Here is a tiny trained network, its code and every weight. The questions are about switching its units off for an input and a class, where a switched-off unit gives its printed mean instead of its output.

import numpy as np


def w(rows, s, z=0):
    codes = np.array(rows[::2]) - 128.0
    scale = np.full(codes.shape[1], s)
    scale[-1] = z or s
    return codes * scale


def f(y):
    return y / 2 * (1 + np.tanh(0.7978845608 * (y + 0.044715 * y**3)))


def log_softmax(a):
    a = a - a.max(-1, keepdims=True)
    return a - np.log(np.exp(a).sum(-1, keepdims=True))


def net(x, mask):
    res = np.array(x, float).reshape(1, 6) / 4 @ E
    y = f(res @ A[0][:, :-1].T + A[0][:, -1])
    res = res + np.where(mask, y, B[0][:, -1]) @ B[0][:, :-1]
    return log_softmax(res[-1] @ U[:, :-1].T + U[:, -1])


A, B = {}, {}
E = w([
[169,112,103,98,176,86,164,103,216],'x0',
[82,80,187,133,199,105,7,143,152],'x1',
[147,247,190,133,152,117,108,62,124],'x2',
[183,118,136,153,156,25,167,164,68],'x3',
[139,86,140,243,45,118,118,77,156],'x4',
[225,102,68,155,185,158,47,87,83],'x5',
],0.011)
A[0] = w([
[125,40,79,110,109,150,131,177,136,133],'N0',
[150,214,178,127,136,119,109,57,139,159],'N1',
[130,185,83,116,66,128,163,159,139,98],'N2',
[125,153,104,76,161,146,143,162,141,66],'N3',
[118,128,124,191,113,112,136,118,165,135],'N4',
[80,149,130,105,94,200,127,121,200,125],'N5',
[99,150,119,99,159,139,134,168,96,65],'N6',
[143,119,149,147,144,71,161,148,103,22],'N7',
[99,145,145,168,77,105,137,150,176,83],'N8',
[147,123,181,136,122,83,154,154,89,182],'N9',
[156,126,122,95,136,105,148,106,248,73],'N10',
[84,144,154,85,127,127,163,162,136,46],'N11',
[88,89,183,135,171,109,79,144,147,53],'N12',
[120,149,122,82,151,135,129,168,113,92],'N13',
[150,117,102,126,144,185,96,96,121,140],'N14',
[76,147,160,103,92,115,169,152,165,5],'N15',
[120,89,151,174,85,129,145,80,148,58],'N16',
[151,131,114,118,105,154,182,111,121,85],'N17',
[130,152,117,71,135,133,126,152,125,81],'N18',
[193,148,60,135,121,151,125,124,82,71],'N19',
[73,155,154,141,79,183,105,155,51,74],'N20',
],0.014,0.0032)
B[0] = w([
[116,176,155,25,12,143,140,124,115,247],'N0',
[110,153,169,38,35,117,133,149,117,236],'N1',
[84,140,179,146,182,171,155,118,205,211],'N2',
[141,157,145,194,90,154,81,73,59,200],'N3',
[167,129,120,168,94,113,72,83,103,184],'N4',
[11,144,25,137,177,28,159,141,89,240],'N5',
[150,147,139,157,113,150,97,57,87,191],'N6',
[19,154,76,155,143,44,116,121,107,181],'N7',
[220,170,98,130,143,140,72,97,150,196],'N8',
[92,137,77,115,160,85,163,158,119,201],'N9',
[178,2,189,113,204,130,185,131,19,212],'N10',
[226,172,106,145,139,128,64,152,140,202],'N11',
[64,141,188,187,153,199,158,139,219,230],'N12',
[133,143,117,187,106,155,97,67,122,194],'N13',
[136,182,52,131,179,66,104,208,152,201],'N14',
[214,156,94,58,150,125,67,178,198,214],'N15',
[147,137,114,179,86,161,97,71,84,201],'N16',
[36,128,199,182,161,172,163,118,183,187],'N17',
[100,129,107,180,95,157,82,69,92,184],'N18',
[144,133,122,133,151,161,108,176,202,207],'N19',
[183,18,154,127,187,150,205,168,50,245],'N20',
],0.0092,0.013)
U = w([
[165,140,94,219,100,163,77,14,71,81],'0',
[215,146,73,118,186,120,78,209,193,254],'1',
[40,119,214,184,180,202,183,133,240,91],'2',
[23,135,9,137,172,22,172,151,78,79],'3',
[190,19,173,109,202,145,212,157,20,150],'4',
[99,152,170,3,2,133,159,141,107,82],'5',
],0.0095,0.0071)

Each question gives the input, the list of numbers given to net, and the class t.
The units are the neurons (one row each of A and B). Each row of codes is followed by its name. A weight is (code - 128) times the scale printed after its matrix; where a second scale follows, it is the last column's (A, B and U).
mask holds one flag per neuron, in row order. A switched-off neuron (its flag False) gives its mean, the last column of its row in B, instead of its output. The means were averaged over made-up inputs and are rounded, as every weight is.
A unit's drop is (log p(t) with every unit on - log p(t) with that unit switched off) / (log p(t) with every unit on - log p(t) with every unit switched off).
The circuit of an input: a set's keep is (log p(t) with only the set's units on - log p(t) with every unit switched off) / (log p(t) with every unit on - log p(t) with every unit switched off). Starting from the 12 units with the biggest drops (on a tie, the unit counted first), units are removed one at a time, each time the one whose removal leaves the highest keep (on an exact tie, the one counted first), for as long as the keep stays at least 0.8.
circuit, biggest first: the units of the circuit, biggest drop first
most important unit: the unit with the biggest drop
k most important neurons: the k neurons with the biggest drops, biggest first
drop when u is switched off: that unit's drop, to one decimal
input [6,5,8,6,3,-3], class 5: 3 most important neurons => N1; N5; N20
input [5,-1,3,8,-6,6], class 3: circuit, biggest first => N7
input [-1,-1,-8,6,-7,-7], class 5: 2 most important neurons => N0; N15
input [-8,2,8,-5,0,8], class 1: 2 most important neurons => N14; N10
input [-2,-3,-4,3,5,-6], class 1: 3 most important neurons => N15; N8; N3
input [-8,-7,8,6,1,7], class 4: 3 most important neurons => N20; N0; N15
input [5,-4,4,-1,-6,3], class 0: 3 most important neurons => N20; N3; N18
input [1,1,5,-3,-8,-7], class 0: 2 most important neurons => N3; N18
input [-8,-7,-3,-3,-5,3], class 4: 3 most important neurons => N20; N12; N7
input [-3,5,-8,-6,-3,-7], class 5: 2 most important neurons => N0; N14
input [-3,4,-4,0,-1,0], class 2: 3 most important neurons => N12; N1; N10
input [1,3,6,5,-6,-5], class 0: 2 most important neurons => N0; N13
input [-6,-7,-4,-8,0,-7], class 3: 2 most important neurons => N5; N12
input [7,6,-3,-6,4,6], class 4: 2 most important neurons => N10; N15
input [3,8,-2,5,-1,-6], class 2: most important unit => N12
input [-3,0,0,-1,-6,-6], class 0: circuit, biggest first => N6; N13
input [3,8,3,8,-7,-4], class 2: drop when N4 is switched off => 0.2
input [-7,3,4,7,-3,5], class 3: drop when N5 is switched off => -0.2
input [-7,7,-7,-7,4,7], class 1: drop when N2 is switched off => 0.5
input [-6,-7,-2,-5,1,-2], class 2: circuit, biggest first => N2
